Known rows:
[  6  -9  -5 -10   2 -17  15   6  15  -1   4  -7  22  -2  -6 -17  -9 -12
  37   5  -1  20 -21   4   4   3   7   8   0   4   3  10]: rupluke
[  2  -6 -13 -15   6 -18  11   5  16   0  14  -2  14   0  -9 -14   2 -12
  33   7   1  14 -17   5  19   4 -16  -1   7  -3   4   8]: ruflu
[-19   0  -9 -11   1  -5   7  -2  11  -4   4 -17   8  -3  27  -1   5  -7
  33   3   3 -11 -28   5   5 -15  37  13  17   6  -3   5]: zuplir
[  1  -1 -14 -16   6 -18  10   3  18  -2  13   1  13   0  -9 -16  -2 -13
  34   6   1  15 -12   6  22   5 -15  -1   9  -4   7   7]: skuduk
[  1   8  -8 -16   8 -12  12  10  25   3  25   8   9  16  -8  -9 -12  -7
  33 -14  -8   8  -8 -18   2  -3 -22  -7  19  -9   4  12]: seko
[  4  -9 -10 -14   6 -15  13   4  13  -1  18  -7  14  -3  -7 -13  -4 -11
  34   4  -3  10 -22  -1   2   4  -7   0   4   0  -1  10]: fluskofan
[  2  -7 -12 -17   8 -13   9  -1  12   0  41  -7   2  -4  -6  -9  -1 -11
  30   4  -7   4 -21  -6   0  -6 -35  -7   9  -5   2  10]: siku
[ -6   4 -12 -30  -8 -25   3  -1  17   9   2 -21  -6   6  21   7 -10  -7
  23   2   4 -36 -48  -8   4   9  29  14   7 -18  26   2]: klunagrek
[  4  -7  -6 -15   6 -18  12   7  14   1  16  -4   9   0  -7 -11  -3 -11
  32   2  -4  15 -22   2   8  -2 -12   2   0  -1   3   8]: sastul
[  0  -4 -12 -16   4 -16  12   2  11   0  25 -12  17  -5  -9 -10  -2 -10
  27   6  -6  13 -11  -1   4  -3 -15   0   9   3   2   9]: malam
[ 14 -10  -8 -17   6 -22  14   8  18  -1  34  11  11  -6 -25 -21 -10 -15
  32   3 -12  34  -4   0   1   0 -44  -9   3  -4   7  15]: grufal
[  1  -4  -7 -16   4 -20  11   7  16   0  17   1  10  -1  -6 -11  -6 -11
  30   3  -5  18 -15   3   7  -3  -7   1   5  -3   6   9]: gradam
[  0  -3  -9 -19   8 -21  10   9  16   0  26   7   1   0  -7  -6  -5 -11
  31  -1  -6   8 -18   0   6  -2 -15  -7   9  -9   2  10]: stigris
[  1  -9 -13 -18   5 -17   9   5  19  -1  30   8   8  -2  -4 -10  -1 -11
  33   5  -5   5 -19  -3  -2   2 -18 -10  15 -10  -1  17]: bafe
[  5  -9  -6 -13   6 -17  13   7  15   0  13  -3  11   1  -6 -12  -5 -11
  35   3  -2  11 -25   3   2   3  -5   1   1  -2   0  10]: dastu
[ -1  -2  -8 -21  10 -23  10  11  15   0  25   3   4   2 -11  -4  -6 -10
  30  -1  -6   9 -14   1   5   1  -1  -6   9  -7   0   7]: risus
[  0  -3 -15 -19  11 -21  10  11  18  -1  17   5  11   4 -12  -7  -2 -10
  36   4   0   4 -14   1  11  12   2  -7  13  -7  -3   9]: nesupal

Facts:
bafe | η danik | φ bobigre,draplar
beli | φ tutri,sutri
bestok | η paman
bigrar | φ skuduk
bipleris | φ flafazer
bobigre | φ petrik
boplar | η grumum | β plaka | φ zotrus
brato | η kadriklus | β driston | φ kebro
butaflur | η gozel | β zaflipak
danek | β plepluflen | φ siku,klotus
dastu | φ figem,noskis
debrurin | φ lonoflun
dogi | η risus | φ petrik,druflom,droter
draplar | φ vefu
draribra | η seko
dremom | η nelalil
drenir | η kadriklus
driston | β stigris | φ trotu
drozol | η draplar | φ kuflos
druklatron | β mubi
dudresol | φ kuflos
figem | β flefin | φ veno
flafazer | β biplo
fledrus | φ drozol,nokin
flefin | β segigor
flimer | φ lonoflun
fliplar | η gropegrok
fluskofan | φ logagro,tufor
futra | β nesupal
gestil | η debrurin
gradam | β risus
graflos | η kudin
grasku | β figem
grebra | η steru | φ zuplir
gropegrok | η stuste | φ druflom
grorumel | β gestil | φ daklar
grufal | η pladris | β volitik
grumoze | β relil
grumum | β kugi
karas | β stodos | φ skuduk
kebro | φ tidrak
klosir | β gradam
klotus | β stosta | φ tufor,tidrak
koras | φ soflak
kuflos | β seko
kugi | β grufal | φ droter
leni | β skobas
logagro | φ bistuk
mubi | β siku
nelalil | β grorumel
nesuk | η sagal | φ soflak,futra
nesupal | φ druflom,droter
noskis | η petrik | φ sastul
nuranum | φ kebro
palim | φ skobas,tufor
paman | φ stuste
petrik | η stuste | β soflak | φ drozol
plabek | β plapak
pladris | φ leni,sofun
plaka | φ danik,tufor
plapak | β zuplir
pledru | β kuflos | φ sarukle
plepluflen | β kazal | φ malam,fledrus,gruploklen
plibru | φ grorumel,pledru
plidri | η graflos | φ lonoflun
pliflal | φ ruflu,zadrem
pligras | η zaflipak | β droter | φ drozol
pluril | η tidrak
pluzo | φ kazal
poskur | β flimer
rabrigi | η logagro
relil | β debrurin
ruflu | φ gropegrok
rupluke | β skabik | φ dastu,bistuk
rutel | β vestik
sagal | η nesupal | φ ruflu,logagro
sarukle | β gruploklen | φ flafazer
segigor | β klunagrek
seko | η skopul | φ trida
siku | η gipagik
skabik | β bafe
skobas | β butaflur
skuduk | φ gropegrok,flafazer
skufi | β boplar | φ flimer,fledrus
skuvu | η druklatron
soflak | β rutel | φ veno
sofun | β pledru
stodos | η plapak | β grumum | φ plaka
stosta | η druflom | β plabek | φ siku,gruploklen
stuste | φ danik,droter
sutri | η biplo | φ plaka,tidrak,draplar
suzeklam | φ daklar,sarukle
tevasi | η kadriklus
tidrak | β danek | φ gruploklen
tobu | φ klido,sagal,sutri
tride | η tidrak | φ stodos
trotu | φ dudresol,fluskofan
tufor | β petrik
vagon | φ sagal
veno | η debrurin | φ danik,gozel
volitik | β nelalil
zaflipak | β grumoze
zigimem | φ kugi,karas
zostur | η petrik
zotrus | φ veno,danik
zuplir | β grasku | φ fliplar,gruploklen

Rows:
No name comes twice in this set of rows, the named rows included.
[  1  -5 -13 -16   3 -18  13   3  14  -3  23  -3  20  -6  -6 -12  -8 -11
  32   7  -6  11  -8  -1  -5   2   0  -3  16   1  -1  13] -> plepluflen
[  3  -5  -8 -15   8 -19  13   8  12   1  15  -8  15   1 -12  -9  -3 -10
  32   4  -2  12 -19   3   7   4   0   2   1   2  -1   6] -> logagro
[ 15  13 -13 -34   3  -3  15   6  23 -10  49  54 -12   9 -25  -3  -1 -15
  38  28 -25  33   3 -10  -8  11 -78  -2 -12  -6  -9  17] -> gestil
[  3  -9 -14 -14   2 -16  10   4  21  -1  15   7  18  -2  -3 -16   0 -12
  36   9   0  12 -17   3   8   6 -17  -4  11  -5   3  16] -> dogi
[  3   6  -7 -12   3  -8  13   5  26   4  17   2  15  13  -4 -15  -8  -7
  33 -11  -6  17  -9 -14   5  -8 -30   0  13  -4  10  12] -> draribra
[  5  -8  -6 -14   9 -18  14   9  11   2  13 -12  14   1 -12 -10  -2 -11
  33   2  -1  11 -23   2   9   5   0   3  -2   2  -1   4] -> gozel
[ -1  -4 -14 -19   9 -15  11   1   9   0  40 -12   6  -3 -10  -6   1 -10
  26   4  -8   4 -16  -5   4  -4 -25  -5  11  -2  -1   7] -> gruploklen
[  2  -9 -14 -16   1 -17  10   5  17   3  23  -3  18  -4  -5 -12   7  -9
  28   9  -3  16 -21   0   6  -4 -28  -2   8  -2   4  14] -> drozol
[  1  -3 -14 -17   8 -20  11   7  13   2  14  -9  17   2 -14 -10   6 -10
  30   7   2  15 -15   5  24   5 -11   1   4   1   2   5] -> druflom
[-26  -3   0  -3   8   0   7   7  15  -6  -2   5   4   1  30  -2  17  -8
  38  -2   5   9 -24  19  17 -29  34  10  16   7 -15   8] -> plabek
[  8  -6  -9 -13   3 -14  15   2  11  -1  15 -13  19  -3 -11 -16  -6 -11
  31   8  -6  21 -17  -1   4   1 -12   9  -4   6   5   7] -> skobas
[  7  -9  -5 -11   3 -15  14   5  13   1   7 -10  19  -1  -7 -16  -4 -12
  33   4  -2  22 -22   5   9  -2  -7   8  -5   5   6   7] -> futra
[-23  -6  -2   4   6   8  10  -1  10 -10  -4 -10  18  -4  31  -9  16  -8
  41   3   6  11 -21  19  12 -29  44  17  15  20 -20   8] -> klotus

The same things again, as new rows of numbers:
Known rows:
[-19   6  -9  -8   5   1  -1 -10   7   4   5 -15   4   2  19  16   6  -9
   8   2  -4   3  17 -14   7   4 -16  13 -13  -6   7  32]: vestik
[-19 -24  -6  15   8 -25   5  16   3 -10  -6 -11   5  -2  -2   1   6  -4
  -4  -9 -12   2  -1 -13  -7   2  -2 -14   7 -19 -13 -34]: nesuk
[  1   1   2  -8   0  -9   0   8  -5  -1   2 -13   0  -1  -3   0   9  -5
  -6 -11  -1   6   4   3 -11  -9  -3   2  -7   6  -7   1]: zotrus
[  6  12  10 -12   3  -1   9   7  -7  -7  13   3   4  -6   3  -9   1  -6
  -2  -7  -8   2   0  -2  -1  -7  -1   6   2   7  -5  12]: malam
[  4  11  10 -15   3  -4   3   9  -6  -5   7  -2   2  -6  -2  -7   4  -9
  -3  -6  -7   4   1   0  -5  -5  -4   4  -4   5  -6   7]: tutri
[  0   4   3  -5   1  -5   3   7  -7  -2   6  -8   3   0   0  -3   2  -3
  -3  -8  -2   1   2   3  -9 -11   1   3  -5   7  -6   8]: grokem
[ -2  -5  -1   2  -3  -7   5   6  -7  -2   4 -12   1   0   4   3   4   0
  -6 -15   2   4   3   2 -12 -12   1   4  -4   9  -6   5]: palim
[-10 -12   1  17  -4 -15  15  16 -18  -9  -3   1  13  -4   9  -7  -6  -6
  -1 -20 -10 -10 -19   6 -14  -5   4 -21  12   3 -20 -26]: stosta
[-32  32  -7   4  30  30 -43  34  13  33  31  -5  47   5 -15  35 -35 -13
   6 -10   6  24   1 -36   5  -5 -36  -8 -24  22   7  -3]: droter
[-13   0  -3   6   0  -5   0   7  -6  -3   5 -21   1   9  -6   2  -3   1
   1  -8  -2 -15   7  14 -14 -22   6   0  -4   5  -2  10]: bipleris
[  0   4   2  -5   0  -6   3   7  -7  -2   7  -8   2  -1   0  -3   2  -3
  -3  -8  -2   1   3   3  -9 -11   0   3  -4   7  -6   8]: gradrin
[  7  13   9 -14   6  -3   7  14 -14  -6   9   2  10  -6  -3  -7   0  -8
  -6 -13  -3  -2  -3   2  -5  -7  -1   1   0   9 -10   7]: kuflos
[ -6  -7  -4   3  -4  -9   3   6  -6  -1   3 -16   1   2   0   5   3   0
  -5 -14   3   3   5   4 -16 -13   1   1  -6   7  -6   2]: paman
[  1   6 -14 -12  16   7  11   9  -8   3   3   1  11  -4  -2   8  -2  -7
 -17 -10  13  -4   9   0  -7   0  -8  -6 -14  -3   1   4]: plaka
[  2   2   5  -2   0  -2  10   5  -8  -3  11   1   4  -4   6  -4  -1  -1
  -3 -10  -3   0   0   0  -5 -10   2   6   1   9  -5  12]: fledrus
[ -9   4   4  -1  -1  -5  -6   3   2   2  11 -12   2   1   4   3   1  -3
   5  -4  -7   8   4  -6  -6 -11  -6   7  -6   8  -3  12]: zaflipak
[ -4  -9  -3  -1  -4 -12  -1   7  -6   2  -2 -20  -2   2  -1   7  10  -1
  -9 -16   6   9   7   3 -18 -11  -2   1 -10   6  -8  -3]: koras

Rows:
No name comes twice in this set of rows, the named rows included.
[-14  -9   1   5   1 -15   5  11  -1  -6  -6  -2   0  -5   6  -2   3 -14
   2  -4 -15   2  -8  -1 -11   3  -7 -21   3  -8 -10 -29] -> veno
[-20 -22  -1  17  26 -30  14  22  10 -26   6  -1  15  -5 -18  -7   2   0
  -2  -4 -22 -11   5 -28  12   3   3  -3  23 -35 -15 -27] -> sagal
[-22  14   0  25   4 -22   2  35 -27   0  -6 -22  23   0  17 -16 -15   2
  -6 -46 -20  -1 -47  18 -22  -8   4 -12  29  26 -53 -37] -> brato
[-13  -2   5  -4  -7 -12 -15  -4  11   5   4 -24 -10   2  10  10  15  -6
   7  -1 -10  21  13 -11  -4  -5 -12  14 -10   4   1  12] -> soflak
[-10  14   1  -3   6  -3  -1  16 -10  -7   7 -17   9   6 -15  -3  -9  -5
   1  -7  -6 -23   2  19 -13 -21   8  -3  -3   4  -6   9] -> pledru
[-18 -16  -3  37 -23   1  28   2  -5  -9   5  22   6  -4  25  -6 -15   0
   7  -2 -11 -11 -17   6   0   1  -4 -11   2   8 -12 -11] -> plidri
[-19  -6   4  31 -42  -1  16   8  -1 -12 -11  21  -2  -5   1  -3  -4 -12
   8  17 -14 -10 -14  21   3  17 -21 -19 -27  13 -22 -22] -> graflos
[-11  -2  -4   6  -1  -6   1   7  -5  -2   5 -19   1   6  -3   3  -2   2
  -2 -10  -1  -9   6  12 -14 -20   5   2  -5   5  -3   7] -> bigrar
[-18 -18  -6  17  -3 -14   9   8  -2  -5  -5  -3   2  -2  12   1   0  -7
   2  -8 -10   0  -8   0 -13  -1  -3 -19   4  -5  -9 -26] -> tride
[-12  -9 -23 -14  25  -4  23  -3 -22   9  -4  -1  14  -4  27  19  -8 -38
  12 -18  -5  -3 -21   3 -42 -10  -6 -60  18 -12  11  -9] -> seko
[-44  -2  10  52   5  11 -48  40  21  34  35  -1  31   7  -2  18 -45   4
  18 -13 -13  38 -25 -32 -11 -25 -17 -18  -1  36  -4 -51] -> pligras
[-15  -5 -17  12   4  10  23  -8  -5  -2  16   4  18  -1  25  17 -10  -2
   5 -11   5  -8   7 -13   4  -3 -10   8   0   2   4  36] -> debrurin
[  6   9  10  -3   1   4  16   4 -10  -7  19  13   7  -8  11 -11  -6  -1
  -1  -8  -6  -3  -4  -3   1  -9   3  10   6  10  -4  21] -> lonoflun
[  0  13 -16 -17  13   0  20   8 -26  -8  -4  -5  25  -3   0  10   0 -13
 -12 -20  10 -21   4   5  -4   6  -8  -8  -8  -4 -11  19] -> klunagrek

Now the same things, written a new way:
Known rows:
[-1  1 -1  7  3 -1  0  0 -1 -8 12  4  5]: fluskofan
[-16   2  -8  -4   3  -9   2   5   4  -1   8  -9  27]: bafe
[ -5   4   2   4   4   0  -1  -3  -7  -2  17   2 -11]: stodos
[-19 -11  -1  10  10 -20   2 -15   3   3  -6  -3  11]: debrurin
[ -5  -2  -1  -3  11   0   5 -24   6 -13  23   3 -20]: plaka
[  4   2  19  22   4  -1  -1 -21 -23  -5 -32   5  39]: pligras
[-4 -1 -1  2 -3  0  2  0 -2 -7  1  6  1]: zadrem
[ 8  0  0  2  3 -4  1  1 -3 -6  7  3  8]: bobigre
[-7  3  0  3  2 -3 -1 -1 -5  1 11  1  4]: grebra
[-3 -3  0  6 -1 -5  5  5  4  5 33  7 11]: figem
[-33 -10  -2  -3   8 -14   1 -11   3   4  -5  -8 -24]: gestil
[-12  -5  -3  -5  -2  -7   3  -4  18   0  10   2  14]: klunagrek
[-18   2   2   0  -5  -4  -1  -3  -6   3   6  -4  -7]: graflos
[ -2   2   1  -3   6   0   1 -17  -8  -1  19   4 -29]: boplar
[-4 -1 -1  3 -2 -1  2  0 -2 -7  0  6  1]: sastul
[-5 -1 -1  3 -2 -1  2  0 -2 -7  1  6  1]: brake
[-10   3   0   4   0 -10  -1  -5  -7   8  12   0   3]: plidri

Rows:
No name comes twice in this set of rows, the named rows included.
[-10   4   1   6   4  -1  -3   0  -3  -3  14   0   2] -> sutri
[  1  -6   1  -5   4   0   1 -10   9  -3  15  -3  13] -> nesupal
[-12  -8  13  13   5   5   4 -36  -2 -18 -39   0  56] -> droter
[-17  -1  -6  -2   0  -6   5   0   5 -10  -8  -3  27] -> risus
[-4 -1  0  6  3 -1  8 -1 -5 -4 25  5 10] -> zotrus

The same things again, as new rows of numbers:
Known rows:
[ 12  19  18  -7  13  -1  -2  -5 -12   6   2  12  14]: gradam
[ -4 -16  -7   3  -8   0   2  -3   0 -11   6  -8  -5]: fluskofan
[ -1  -2 -13   8  -5 -13  -4 -10  21   6  -3  -7  -9]: bigrar
[ 10  36  -1 -32   3  -3  -8  -9 -25   6   2  -2  20]: grumum
[ -5  -2  -7   5  -5   4  -2   8   5   0  -6  -8 -13]: daklodos
[ -9 -10  -8   4  -6   3  -2   5  -1 -11   6  -4  -2]: tutri
[ -8 -14  -4   3  -5   3   5   0  -1 -17  10 -11  -2]: plaka
[ -5  -1  -7   3  -5   4  -2   8   6  -1  -5  -6 -12]: mezo
[ 13  18  18  -8  13  -2  -1  -7 -12   6   0  13  10]: rutel
[ -7 -14 -13   4  -8   0  -9   9  -7  -5  -1   6  -5]: malam
[-12 -32 -13 -16  29  26  46   4  36  -1 -13  -1   2]: noskis
[  5  -1 -18   6  -4 -22  -2  -9   7  -7   0  -8  -9]: nesupal
[ -9   4  -8   6  -5   7  -4  12   3   0  -5  -3 -10]: trida
[ -2 -14  35   4 -33 -10  30 -10 -22  45   0  15  50]: brato
[ -1 -16  -2   1  -9  13 -12   2  10   5  -7  -1 -17]: plidri
[ -1 -23 -39 -16  34 -13  54  -2  23 -13 -16   0   5]: stuste
[  1   0 -11   7  -6 -10  -5  -7  21   8  -5  -5 -11]: bipleris

Rows:
No name comes twice in this set of rows, the named rows included.
[  2  27  10 -41  -3  21 -17 -13 -11  22   9  -3  23] -> grufal
[-11  11 -14  10  -5  -4  -9   5  14   7  -2   1  -7] -> daklar
[ -6   3 -15   9  -3 -13  -6  -8  20   6   0  -4  -6] -> skuduk
[ -3 -10   9   0  -6  18   3   1  15  -6   2 -21 -16] -> nesuk
[ 21  -3  21 -14   9  -4   0 -15 -21  -4   5  12  17] -> danek
[ 10  21   8  -6   9 -16  -7 -20   2  13  10  11  20] -> karas
[  2  29   6   1  14 -16 -11 -11   1  14  11  18  21] -> flafazer
[ 10   6  33  -9  12   8   4 -13  -3  -1  15  -1  14] -> boplar
[21  1 35  6 23 -9 10 20 -6 -3 25  0 29] -> figem
[ 16  25  10  -8  14 -12   1  -3 -18   0  -2   8   9] -> druklatron
[ 22   0  13 -12   6  -6  -6 -14 -13   8   0  17  13] -> skufi
[ -6  -7 -19   5  -6 -11  -1   3  -9 -17   4  -6  -1] -> draplar
[  7  23  17  -6  12   0  -5   1 -13   4   3  14  11] -> sofun
[ -9  -9   6   2  -6  23 -14   7  16   5  -1  -5 -15] -> pluril

